Below are the code and all the weights of a small trained network. Each question names an input and a class and asks about switching units off, where a switched-off unit gives its printed mean instead of its output.

import numpy as np


def w(rows, s, z=0):
    codes = np.array(rows[::2]) - 128.0
    scale = np.full(codes.shape[1], s)
    scale[-1] = z or s
    return codes * scale


def f(y):
    return np.maximum(y, 0)


def log_softmax(a):
    a = a - a.max(-1, keepdims=True)
    return a - np.log(np.exp(a).sum(-1, keepdims=True))


def net(x, mask):
    res = np.array(x, float).reshape(1, 4) / 4 @ E
    y = f(res @ A[0][:, :-1].T + A[0][:, -1])
    res = res + np.where(mask, y, B[0][:, -1]) @ B[0][:, :-1]
    return log_softmax(res[-1] @ U[:, :-1].T + U[:, -1])


A, B = {}, {}
E = w([
[126,127,120,135,139],'x0',
[109,75,255,184,200],'x1',
[16,158,151,218,78],'x2',
[67,52,93,88,99],'x3',
],0.015)
A[0] = w([
[103,200,81,186,82,136],'neuron 1',
[136,143,58,119,102,221],'neuron 2',
[87,137,136,87,118,184],'neuron 3',
[60,122,135,160,107,196],'neuron 4',
[130,77,134,218,150,83],'neuron 5',
[145,129,46,104,88,32],'neuron 6',
[177,122,119,111,143,209],'neuron 7',
[152,54,130,107,140,108],'neuron 8',
[137,42,139,153,138,131],'neuron 9',
[124,84,231,161,156,42],'neuron 10',
[184,137,127,98,132,255],'neuron 11',
[110,102,129,151,105,159],'neuron 12',
[142,31,134,121,161,100],'neuron 13',
[138,207,101,170,86,131],'neuron 14',
[165,189,158,133,164,209],'neuron 15',
[105,235,95,154,86,150],'neuron 16',
[115,148,100,160,155,141],'neuron 17',
[102,156,159,134,165,14],'neuron 18',
[151,71,119,122,151,130],'neuron 19',
[162,131,129,81,157,165],'neuron 20',
[79,69,81,122,100,224],'neuron 21',
[69,144,14,58,106,154],'neuron 22',
[247,120,104,96,152,92],'neuron 23',
[137,101,155,97,99,112],'neuron 24',
[56,132,134,203,84,11],'neuron 25',
[27,153,146,150,97,130],'neuron 26',
[147,50,159,104,143,131],'neuron 27',
[132,142,50,105,98,83],'neuron 28',
[186,224,182,137,162,112],'neuron 29',
[160,80,156,39,153,119],'neuron 30',
],0.014,0.012)
B[0] = w([
[82,164,156,188,92,206],'neuron 1',
[64,193,77,98,98,224],'neuron 2',
[137,114,144,151,167,168],'neuron 3',
[122,168,80,94,43,211],'neuron 4',
[167,91,98,114,116,172],'neuron 5',
[160,59,213,125,187,188],'neuron 6',
[169,108,161,129,161,196],'neuron 7',
[97,157,125,180,150,164],'neuron 8',
[92,150,199,187,141,170],'neuron 9',
[179,71,67,72,111,200],'neuron 10',
[135,87,170,154,151,219],'neuron 11',
[78,129,118,127,82,164],'neuron 12',
[77,124,117,176,166,172],'neuron 13',
[82,175,162,172,97,191],'neuron 14',
[90,140,47,60,55,200],'neuron 15',
[2,205,152,176,160,213],'neuron 16',
[141,148,152,127,155,149],'neuron 17',
[65,163,44,116,58,140],'neuron 18',
[75,179,194,159,130,161],'neuron 19',
[170,102,156,59,132,186],'neuron 20',
[206,67,181,121,197,214],'neuron 21',
[167,121,77,66,100,249],'neuron 22',
[147,115,58,61,96,219],'neuron 23',
[116,147,135,143,119,141],'neuron 24',
[253,12,193,83,183,188],'neuron 25',
[152,124,88,53,79,213],'neuron 26',
[107,153,149,208,158,176],'neuron 27',
[227,64,151,119,160,195],'neuron 28',
[216,58,166,48,102,195],'neuron 29',
[61,145,104,209,110,193],'neuron 30',
],0.0086,0.022)
U = w([
[150,149,17,60,89,3],'0',
[214,43,187,115,191,170],'1',
[66,213,148,252,164,228],'2',
],0.013,0.002)

Each question gives the input, the list of numbers given to net, and the class t.
The units are the neurons (one row each of A and B). Each row of codes is followed by its name. A weight is (code - 128) times the scale printed after its matrix; where a second scale follows, it is the last column's (A, B and U).
mask holds one flag per neuron, in row order. A switched-off neuron (its flag False) gives its mean, the last column of its row in B, instead of its output. The means were averaged over made-up inputs and are rounded, as every weight is.
A unit's drop is (log p(t) with every unit on - log p(t) with that unit switched off) / (log p(t) with every unit on - log p(t) with every unit switched off).
The circuit of an input: a set's keep is (log p(t) with only the set's units on - log p(t) with every unit switched off) / (log p(t) with every unit on - log p(t) with every unit switched off). Starting from the 12 units with the biggest drops (on a tie, the unit counted first), units are removed one at a time, each time the one whose removal leaves the highest keep (on an exact tie, the one counted first), for as long as the keep stays at least 0.8.
units of the circuit, in order: the units of the circuit, biggest drop first
most important unit: the unit with the biggest drop
top k neurons: the k neurons with the biggest drops, biggest first
drop when u is switched off: that unit's drop, to one decimal
input [-6,1,6,-4], class 0: most important unit : neuron 26
input [5,-1,-2,-8], class 0: top 4 neurons : (neuron 15; neuron 21; neuron 25; neuron 6)
input [6,4,-1,2], class 2: top 2 neurons : (neuron 25; neuron 29)
input [3,1,-5,5], class 2: top 3 neurons : (neuron 30; neuron 25; neuron 29)
input [-7,8,7,-4], class 0: top 2 neurons : (neuron 4; neuron 18)
input [2,-1,-7,-4], class 0: top 4 neurons : (neuron 23; neuron 15; neuron 21; neuron 25)
input [2,-7,-2,4], class 1: top 3 neurons : (neuron 6; neuron 28; neuron 21)
input [-7,5,1,-2], class 0: top 3 neurons : (neuron 21; neuron 25; neuron 6)
input [-1,-1,-6,-5], class 0: top 3 neurons : (neuron 23; neuron 15; neuron 21)
input [5,1,2,8], class 1: top 2 neurons : (neuron 21; neuron 15)
input [-8,-7,-5,5], class 1: top 2 neurons : (neuron 6; neuron 28)
input [-2,1,6,3], class 1: top 4 neurons : (neuron 25; neuron 21; neuron 15; neuron 2)
input [5,6,2,-8], class 0: drop when neuron 15 is switched off : 0.5
input [-8,-4,-1,8], class 1: units of the circuit, in order : (neuron 21)
input [-1,-6,-4,7], class 1: drop when neuron 6 is switched off : 0.1
input [5,2,7,-3], class 0: drop when neuron 26 is switched off : 0.1
